W =
[[115, 112, 143, 107, 110, 120, 119, 149, 122, 125],
 [112, 117, 143, 125, 127, 116, 112, 132, 134, 116],
 [122, 116, 128, 128, 135, 130, 129, 127, 139, 126]]
Counting starts at 1.
The entry in row 2 and column 2 is 117
The entry directly below 110? 127
The top entry of the column that holds the smallest entry is 107
The bottom entry of the column that holds the smallest entry? 128
The top entry of the column that holds the largest entry? 149
The entry at row 2, column 1? 112
The top-right entry is 125
The entry just left of the largest entry is 119
The top-left entry -> 115
The entry at row 3, column 3? 128
The entry directly below the largest entry? 132
The entry in the bottom-left corner: 122
The bottom-right entry: 126
The entry just left of 120? 110
The entry just left of 119? 120

[[116 136 123 121 140 147 143 127]
 [137 114 126 127 143 139 129 121]
 [150 124 129 140 129 120 123 137]
 [138 138 136 142 118 115 121 142]
 [119 148 128 124 133 140 148 135]
 [117 149 124 126 133 142 146 138]
 [139 116 124 129 138 133 128 124]
 [118 148 127 123 134 141 148 135]
 [130 154 135 142 117 120 133 150]
 [129 151 133 135 121 122 137 145]
 [146 120 128 136 135 128 126 131]
 [143 119 126 133 136 129 127 129]]
Rows and columns are numbered from 1.
The entry at row 3, column 1 is 150
What is the entry in row 2 and column 1? 137
The entry at row 1, column 2 is 136
The entry in the top-left corner is 116
The entry at row 1, column 3 is 123
The entry just right of the smallest entry is 126
The entry in the top-right corner: 127
The entry in row 2 and column 2: 114
The entry in row 3 and column 2 -> 124
What is the entry in the bottom-left corner? 143
What is the entry just right of 130? 154
The entry in row 3 and column 3: 129
The entry directly above 141 -> 133
The bottom entry of the column that holds the smallest entry is 119
What is the entry just left of the largest entry? 130
What is the entry directly below the largest entry? 151
What is the bottom-right entry? 129

grid = [117 111 157 114 148 128 101 133 118 127]
The second entry from the left?
Answer: 111
The entry just right of 118 -> 127
The fifth entry?
Answer: 148

m =
[[121 138 123 128 100 105 135 138 154 111 135 109]
 [113 137 124 112 125 137 145 145 129 137 129 139]
 [130 131 122 134 110 109 127 132 145 114 132 114]
 [121 132 123 120 126 133 137 138 129 133 130 135]
 [136 117 120 145 112 115 114 121 145 125 113 113]
 [139 115 119 146 115 116 111 121 143 125 114 115]
 [116 134 124 111 139 150 146 146 116 147 122 152]
 [132 116 115 136 125 133 120 126 132 141 112 131]
 [113 140 130 113 127 135 142 147 127 133 127 138]
 [121 141 123 116 118 124 146 139 133 125 141 131]
 [129 125 120 125 134 141 135 128 118 143 122 143]
 [138 121 122 138 115 116 124 116 139 123 126 117]
 [139 113 115 140 130 135 117 119 126 142 111 133]
 [125 132 125 123 124 130 137 129 127 133 130 133]
 [140 118 117 135 134 134 125 121 120 137 125 137]
 [139 119 122 144 111 111 116 119 146 119 120 110]]
Report the largest entry in the last column.
152
The top-left entry is 121
Report the second entry, reading row by row.
138
Report the entry in the bottom-right corner.
110
The entry in the top-right corner: 109
The entry in the bottom-left corner is 139
The entry just right of the largest entry: 111
Report the second-last entry, reading row by row.
120
Report the bottom entry of the column that holds the smallest entry.
111
The second smallest entry: 105
The 3rd largest entry -> 150
Report the third entry on the diagonal from the top-right corner.
114
Report the entry just left of the largest entry.
138
The bottom entry of the column that holds the largest entry is 146
The top entry of the column that holds the largest entry -> 154
The entry directly below the largest entry: 129
The 2nd entry on the main diagonal -> 137
The smallest entry is 100
The 3rd entry, reading row by row: 123
Report the fifth entry from the end, reading row by row.
119

B = [[139, 111, 135, 110, 107], [140, 146, 147, 124, 122], [123, 134, 121, 120, 132]]
The entry just right of 139?
A: 111
The entry just left of 146: 140
The minimum?
A: 107
The entry just left of 121 is 134
The entry just right of 120?
A: 132
The entry just left of the centre entry: 146
The entry just left of the smallest entry is 110

x =
[[139 108 141 127 127 129 133 126 129 133 138 111]
 [130 124 119 124 129 132 129 129 107 124 110 131]]
The second entry on the diagonal from the top-right corner?
A: 110
The first entry on the diagonal from the top-right corner?
A: 111
The third entry, reading row by row?
A: 141
The first entry in reading order -> 139
The entry in the bottom-right corner: 131
The entry just left of 119?
A: 124
The entry in the bottom-left corner?
A: 130

Read these off the matrix that follows.
1) Which number is the entry in the top-right corner?
2) Which number is the last entry, reading row by row?
3) Which number is the entry just left of the largest entry?
4) Which number is the smallest entry in the last row?
5) Which number is the top-left entry?
6) Which number is the second entry, reading row by row?
7) Which number is the first entry of the largest entry's row?
8) Which number is the largest entry?
[[120 116 122 128 113 130]
 [118 129 119 114 128 128]
 [121 131 119 111 130 130]
 [121 115 122 129 112 131]
 [137 129 130 150 123 126]
 [137 129 130 147 124 126]
 [127 139 124 116 135 126]
 [118 125 120 113 127 131]
 [111 121 120 116 124 127]
 [131 122 125 141 117 128]]
1) 130
2) 128
3) 130
4) 117
5) 120
6) 116
7) 137
8) 150
